Table B holds the same points as the rows below and some others, measured another way and shuffled. Each row below is followed by which row of B it is.
B:
1: [  26   10   31 -229   13  -65 -130  -26  146 -106   83   -6  254  -14
 -128   10   -8  -75  126  -67 -182  -32  -66]
2: [ -63 -320   66   51   56  254 -154    5 -551  210 -110 -854 -756  -72
  -96 -237 -182  284   61 -159   31  262  -66]
3: [ 186  194  416   65  -33   -8 -117 -122 -239  -18   -1 -104 -111    3
  -38  112 -121  203 -167  139  318  -77   -5]
4: [  16   64   71 -174  -17  -84 -138 -120  220  -69   62  338  390   37
 -239  222  -41 -160   76  -52  -95 -193  -88]
5: [ -61  -83   -4 -102   58  -86    4   90  137  119  -64  -42   82   59
  -94   60   91  -47  221  -72  -36  -55 -143]
6: [  39   22   90  -88   41  -32  -20   74   51   59  -36   -7   85   36
 -108   45   35  -24  143  -10   -9   -8 -107]
7: [ 119  248  292 -138    2 -149   45  -64  279   65  -62  548  568  189
 -162  355   54 -248   90  -19   95 -259 -149]
8: [  75   -8    7   25  223  128  -13  104  -88  173 -123 -169 -239   56
  -70  -22   60  -56   11   47  125  206  -55]
9: [  59 -117   62  -56   78   55  -45  127 -171  104   17 -206 -227  -37
 -109  -77 -196   63  -18  -42    6 -111  -50]
10: [  18   84  169  -35   33  -77  -37 -122  356    0   27  393  296  158
 -131  290  -16 -223  -48   73    3 -357  -55]
11: [ -38 -101   80   67  132  -23   92  126  -10  279 -161 -264 -250  119
   20   37  101   32  117   -1  183  -31 -122]
12: [ -30  -17   24  -40  110 -121  155  183  318  214  -82   65  138  166
  -13  111  153 -163  200   17    9 -216 -128]
13: [  12   -4   90 -159   11  -74  -62  -38  226  -19   66  215  276   66
 -159  143  -84 -161   48  -53 -127 -280  -76]
14: [  -4    2  324   10 -111 -233  187  310  -42  154 -119 -392  -84   34
  147  -83  167  347  364   60  135  -85 -206]
15: [-108 -225 -203 -337   56 -176   33  186  425   37  147   64  344   32
 -122  -25  -80 -263  230 -210 -410 -433 -102]
16: [   6 -130  -56 -124  174   12  -49   57   36  139  -42  181   28   38
 -202  106 -123 -171   -5 -129   -3 -127 -111]
17: [ -61 -228  -66  231  226  166  -38  225 -511  298 -283 -851 -903  -87
   52 -250  200  418  162   80  346  609 -117]
18: [  67  -88   47  -13  225   89   62  168  -91  210  -87 -407 -332   75
   56 -136   -3  -29  -12    4   82   78  -35]
19: [ -30  -86   86  124  117  -36   99  266 -120  216 -189 -477 -417   20
  113 -122  219  261  214  119  215  206 -139]
20: [  26   75   69 -107   52 -105   51   88  295   66  -11  138  277  113
  -70  118  112 -160  169   25  -54 -159  -97]
21: [  97  146  200   97   98 -161  178  267 -208  318 -239 -489 -232   62
  162  -25  321  289  251  109  497  222 -143]
22: [ -47   30   20 -126  -55  -36 -118 -155  353  -27   91  212  354  103
 -237  219  -10 -240  128  -36 -205 -289  -43]
23: [  45  -78  -76  -51  236  112    0  131  -63  194  -86 -310 -238   50
  -49  -92   39  -95   48  -34   37  171  -43]
24: [ 124 -100  694 -131 -258  -36   85  151 -337  -15   87 -671 -251    5
  157 -288 -402  380   43  -97 -169 -379  -93]
25: [  -7 -114  125   89  106   60   88  177 -164  275 -162 -478 -413   77
   38  -90   56  130  130   13  144   79 -105]
26: [ -31  -74   48   83  156   -5  104  150   58  260 -156 -230 -233  127
   30   26  145   -7  121   51  153    3 -109]
27: [  89   22   95   32  210   67  -71   52   17  -23  -50  -81 -198   18
   23  -37   53   11 -117  173  103  163  -21]
28: [   6  -60 -108 -108   90  -17 -101   21   68   70   57    4   41  -10
 -190   68  -74  -99   39  -53  -26 -148  -32]
29: [  59   29  132 -346  -38 -213   85  174  343  -54  136   28  479   66
   -4  -43  -39 -160  216 -112 -308 -355 -101]
30: [   0    6   17 -177   -1 -131 -142  -31  216 -133   99  200  292  -34
 -154  102  -22  -50   74   -1 -118 -163  -73]
31: [ -10  -53  139   84   45  -37   84  243  -84  150 -123 -465 -323   15
   96 -134  165  252  220  119  119  127 -119]
32: [ -21  -23   33 -166   -7   81 -112 -130   98   77    6  -55  179   98
 -245  105  -39 -213  173 -168 -196  -53  -70]
33: [  -7  -58  196 -120   82  -85   28   29    4  146 -157   20   85  104
  -51  109   48  -28  145 -137   85    3 -204]
34: [  38   95   78 -162  -20  -90  -55  -15  313  -44   60  481  465   72
 -249  230  -36 -222  117  -11 -146 -276 -104]
35: [ -75 -163   47   50   47   26  -33  125 -117  113  -94 -485 -370  -17
    5 -125   86  214  189   29   25  148 -107]
36: [ -53 -201  -19   15  148  128    0   97   37  162  -42 -332 -326   80
  -36  -90  -46  -67   37   -9 -105  -39  -40]
37: [  31  -73   -2   -3   90  -25   -2  165  -67  131    9 -283 -225  -25
  -32  -67  -45   92   43   38   82  -99  -35]
38: [  31  -72   60 -111   63   60 -105   49 -109    5   -8 -266 -119  -36
  -92 -103  -45   56   94  -48  -83  129  -70]
39: [  33  -34   64   11   97   36    8  152  -59  121  -72 -237 -196   20
  -39  -59   46   67  110   54   53   83  -80]
40: [ 32  33  -6  39 153  20 -87  58 133 -38 -26  63 -65   3 -62  35 117  -9
  -1 191  50 112 -41]
41: [ -67   -7  195   76    3 -169  183  244  258   82  -61 -686 -205  116
  331 -190  360  219  300  224    5   -1  -73]
42: [  25   39   96 -159   65 -196  -35  -10  375  -75   76  444  403   69
  -90  213  -31 -179  -27   26  -42 -369  -87]
43: [   0  -10    5  -66  104    5  -52   17   96   87  -64   67   68   61
 -150  103   60 -107  112  -22    4   23 -102]
44: [  21   34   87  -54   -2   19  -16   56   65   85  -38  -77   65   61
 -136   46   56  -40  204    1  -61   -1  -94]
45: [  81   17   87  -19   54  -35  -15  129 -145  132  -32 -142 -111  -23
  -92   14  -43  107   63   14  166  -50  -74]
46: [ -23   15    9 -110   46  -71  -58  -18  186   41  -17   18  182   61
 -117  108  106  -97  167  -28  -36  -35  -93]
47: [-158 -308 -319   51  227  113   -8  240  -12  242 -123 -491 -483  -17
  -67 -175  157   35  239  -11  -59  246  -92]
48: [  88  174  -13 -244   62  -36 -145 -187  465  -95  126  820  713  121
 -380  389 -105 -510  -42  -52 -189 -355  -39]
49: [  36  -73  -54  -82  252   73  -38   22  -91  199  -88 -395 -225   69
  -11  -58   48  -96   -2  -90  116  173  -30]
50: [  10   20   40 -100   49  -89  -35   -1  135   75    3  -20  138   62
  -89  105   42  -74  103  -27   28 -131  -71]
51: [  19  101  -47 -247  -22 -222 -108 -120  482  -72  187  660  690   65
 -301  366 -108 -342   19  -67 -124 -583  -44]
52: [  68   46  -15   35   93  -26   10  185  -31  140  -37  -78 -102  -15
  -97   21   62   60  104  107  153   -4  -58]
53: [  -3    8  118  -47   91  -66   57    4  270  133  -40   60  131  176
  -29  151   53 -187   52    5   14 -240  -77]
54: [  59  193  223 -169    9  -92  -46 -125  347  -50  -53  557  584  160
 -195  317  104 -276  135  -21  -64  -93 -157]
55: [  97   73  123  -43  133   31   36   76   61  115  -54 -158  -25  108
   -5   -2   64  -94   42   47   50   27  -43]
56: [  42   97   13    8   36 -143    0  106  211   39   39  148  138   18
  -89  136   77   -7   77  155  108 -223  -45]
57: [  10 -102   27   -1  191    2    9  155  -18  101  -78 -295 -268   18
   62 -102   70   67   24   57   85  101  -72]
58: [  62   19   63  -73  156  -47   -3  102  194    3  -11  200  106   53
  -53   66   17 -115  -19   83    4  -87  -76]
59: [  93   -8  110 -159   -9  -29  -61   61  -50   44   65  182  155  -19
 -237   88 -239  -54   22 -103  -47 -270  -84]
60: [ 102  376  401  178   44 -254  258  200   99  225 -303 -426   -1  201
  337   64  652  270  360  317  537  327 -160]
61: [  38   49  102  -39  125 -104  -35   60  -20   31  -89 -337  -92    7
  103  -49  221  147  106   77  197  231  -84]
62: [ -68   35   17 -166  -77 -222  -39  -18  496  -59   90  489  561   77
 -210  275   47 -199  213  -10 -189 -427 -125]
63: [  -4 -198   74   26  129   37   29  183 -304  238 -107 -715 -544  -13
   90 -213  -20  238   75  -49  156  112  -76]
64: [-132  -56   19 -105  -31 -214  -38  -37  407   -8   20  194  319   85
  -98  206  120  -90  209  -15  -96 -294 -135]
65: [  15  -88   53   87  170   44   83  270 -133  198 -153 -529 -450   22
  114 -189  159  184  140  108  144  241  -91]
66: [  43  305   56   28   85  115 -372 -546  489 -279   72  649  456  140
 -306  464  148 -392 -197  252  -16   48   77]
67: [ -15  -14    7 -247   50 -156 -109  -63  293  -99   92  123  352   30
  -90   97   10 -150   72  -78 -142 -183  -71]
68: [ -50 -105  132   48   31  -40   58   95 -136  252 -123 -640 -344   71
   85  -77  112  193  198  -29  167   27  -96]
69: [ -90  -81   83  -58  -24 -166  -40  -12  237    7   26   -1  108   52
  -44  115   33   22  119   10  -30 -278 -100]
70: [  54   12   -6    2   55  -17    4  187 -105  154  -35 -229 -145  -31
  -98  -30   42  109  158   46  119   24  -66]
71: [  -6  -95   67   95  160   37   70  213 -150  218 -166 -610 -468   36
  125 -172  177  196  148   84  175  249  -86]
72: [  58   53   -7 -190  138  -48  -12    3  220  107  -21  330  349  114
 -202  201   -5 -308   66 -110  -29 -149 -100]

[ 129    0 -222 -236  -33  118  419 -154  -23  -38  137 -107   74  -99
 -439 -166 -213   75  -36  440  308 -209  354  159   23  117 -103  111
  196]
44
[-416   67  -41 -215  108  -29  385 -105   79 -153   70 -298 -333  -48
  -37  529  -40  286  238  322  -31  140  233  255   69 -139 -485   17
  -95]
52
[-332  123 -162 -214  107    7  290 -112   86  -17  117 -190 -279 -148
  -62  354  -58  204  142  235   73  181   68  169  148  -54 -284  -80
   21]
6
[ -87 -169  435   33 -220 -170 -227  271  295 -176  162  -99  166  248
  382  183  124    8  129 -101 -269  183 -305  -46 -106  -96 -223  -97
 -170]
11
[ 102  -29  123 -175  158  100  223  105  172  -46  149 -192  105  160
  -94  122 -170 -125   75  109 -255  131  100  166  219  103  -28   98
   78]
40
[ -97   65   80  -42 -100  -78    2  104  327    1  186 -177 -130  232
   50  361 -137  320   55  -84 -142  304 -190   84   -1  -24 -241  -26
  -64]
24
[ 176  -92  181   67 -176 -122 -280   56 -172   46  114  131  402   30
 -176 -268  -63   77 -127 -295  205 -189  -61 -106 -144    9  154  161
  119]
64
[-285 -206  454   25  -17  -75  -28  295 -322    3  151  164   12   80
   62  -74  173 -431  226  -20 -369  -25  -77  120 -377   94  103  267
 -160]
48
[-106  -55  338   65 -100 -202 -236  184  287 -122  -11 -153  231  231
  336  168  112   30  171 -115 -200  322 -389   -4  -25  -66 -352 -152
  -74]
65
[-175 -157  322   21 -107  -21   44  221 -194   -7  272   97 -123   55
   18   75   35 -122   56 -200 -278  -33    1   -9 -280   -7  275  237
 -125]
63
[-230  -45 -149 -177   31  -74    7 -201  107 -171  -98  -62  -10 -453
   44  130    1  175  -85  175  486  -31   62 -158  116 -124 -289 -252
   77]
25
[  65   56 -260 -277   44  152  404 -154   31   -2  236 -130  -63 -174
 -329   23 -221  135  -69  262  227 -108  308   97  222   47   60   34
  190]
5
[-145  -34 -128 -275  120   44  170 -145   89 -133   84 -106  -61 -337
  -62  190  -93  102  -51  210  271  -74  230  -25  246  -74 -131 -106
   79]
10
[ -80    4  209  -10 -157  -81  -79  199 -285  182  369  131  206  159
  -74 -247  138 -194  211  -42 -153  -48 -198  194 -154   93  155  158
   30]
33
[-172 -211  406   19 -103  -50  -66  310   35  -50  213   83 -179  162
   93  213  -45  -99   18 -173 -366   79  -77  -17 -338   50   98  228
 -227]
22
[-170 -124  366    8   12  -99 -120  225 -226   52  111  116  110  146
  -68  -40   41 -237  158  -53 -233  -11  -65  161 -272  112  -33  278
  -90]
34
[  55   22 -243 -288   63  164  453 -154  -28  -26  197 -116  -11 -203
 -339  -72 -174   12  -21  377  230 -150  337  128  183   80   29   37
  202]
43
[  44  -67   34 -143    8   48  179    8  -59  -30  143  -36  122  -43
 -199  -97  -91  -84   11  158   59 -107  154   83    9   75   28  112
   98]
20
[-149  -41 -178  -61  -55  -70  156 -283   39 -235 -183 -135    5 -434
  -11   74   -2  304 -117   75  534  -48  123 -236   18 -201 -214 -219
  136]
28
[-140  -68  305   62 -185 -171   53  129  287 -218    2 -274   36  329
  192  310   31  240  207   54 -220  258 -145   98 -194 -117 -496   -8
 -149]
70
[  24 -150  285  -53  -60   35  247  182  172 -167  157 -185  -33  261
    5  202 -113  -17   83   64 -343   91  113   93 -117   19  -65  174
  -90]
45
[-293  107  -57 -213    4  -11  283  -24  200  -61  256 -263 -263   30
   44  440  -30  269  203  225  -80  204   36  212  169 -103 -316  -85
  -54]
47
[ -49 -124  120  -20 -258    4  189  135  -80   -1  262   71  -61   62
 -118 -149   -7  -71   44  146  -45  -82   -3   47 -360   99   95  146
  -36]
32
[ 137 -218  331   33 -227 -137 -229  135 -123  -99   83   98  528   67
    2 -377  104 -178   25    5  109 -233  -73  -52 -207   21  -31   80
   47]
26
[   8   94 -254 -232   92   68  168 -183  107   14  153 -125  -89 -212
 -269  219 -276  347 -161    0  310  -19  220   -7  285  -40   -4   -9
  166]
41
[   3  -59 -100  -71  -36   16  104 -128 -268   17   41  112  110 -306
 -293 -252  -73   -7 -129   13  375 -231  162  -93 -105   38  179   92
  180]
46
[  88  -26 -184 -258   24  148  421 -154 -158  -58  202  -80  141 -250
 -300 -229  -68  -94    5  362  267 -265  348   90  176   35  118   31
  234]
16
[ -68 -172  466   96 -145 -128 -194  340  283 -112   79  -52  121  290
  361  116   91 -171  122 -148 -410  312 -402  -49 -192   32 -119  -50
 -153]
66
[-123  102   38 -173   80  -22  178   22  300  -87  141 -334   53  131
  158  306   18   88  243  178 -179  317 -115  199  334  -67 -346 -181
   43]
58
[  68   -5 -256 -233 -166  143  489 -175 -152  -28  355  -61 -133 -180
 -448  -61 -203  264  -99  275  330 -343  465   75  -28  -17  161  170
  142]
68
[-151 -195  439    6   29  -23 -105  335   64  -32  176   59 -103  144
  182  223  -19 -236   39 -262 -466  177 -151  -36 -167   61  179  161
 -174]
13
[  14  102 -247 -236  169  184  466 -146   -3   35  195 -168 -200 -139
 -357  184 -288  170  -70   80   77   18  321  108  248   39  152  119
  186]
30
[  21 -173  104   20 -112  -44   69  -80 -351 -114   -7   91  200 -220
 -241 -238  -21   19 -110  -79  306 -340  258 -136 -245  -60  160  203
  103]
51
[ 134  -92  208   65 -190 -118 -208   69 -207   28  150  103  342   72
 -176 -215  -49   98  -77 -277  139 -198  -14  -58 -177  -18  145  204
   82]
69
[-422   73 -134 -251  112    7  355 -113   67 -101  101 -206 -257 -241
   73  309   85   54  235  396   64  153   74  169  170  -88 -336 -186
   -3]
8
[ 163  103 -336 -213  -12  164  528 -207  -62   38  179 -146   43 -131
 -454 -188 -210  109  -35  326  294 -121  292  136  139   97   76   58
  296]
38
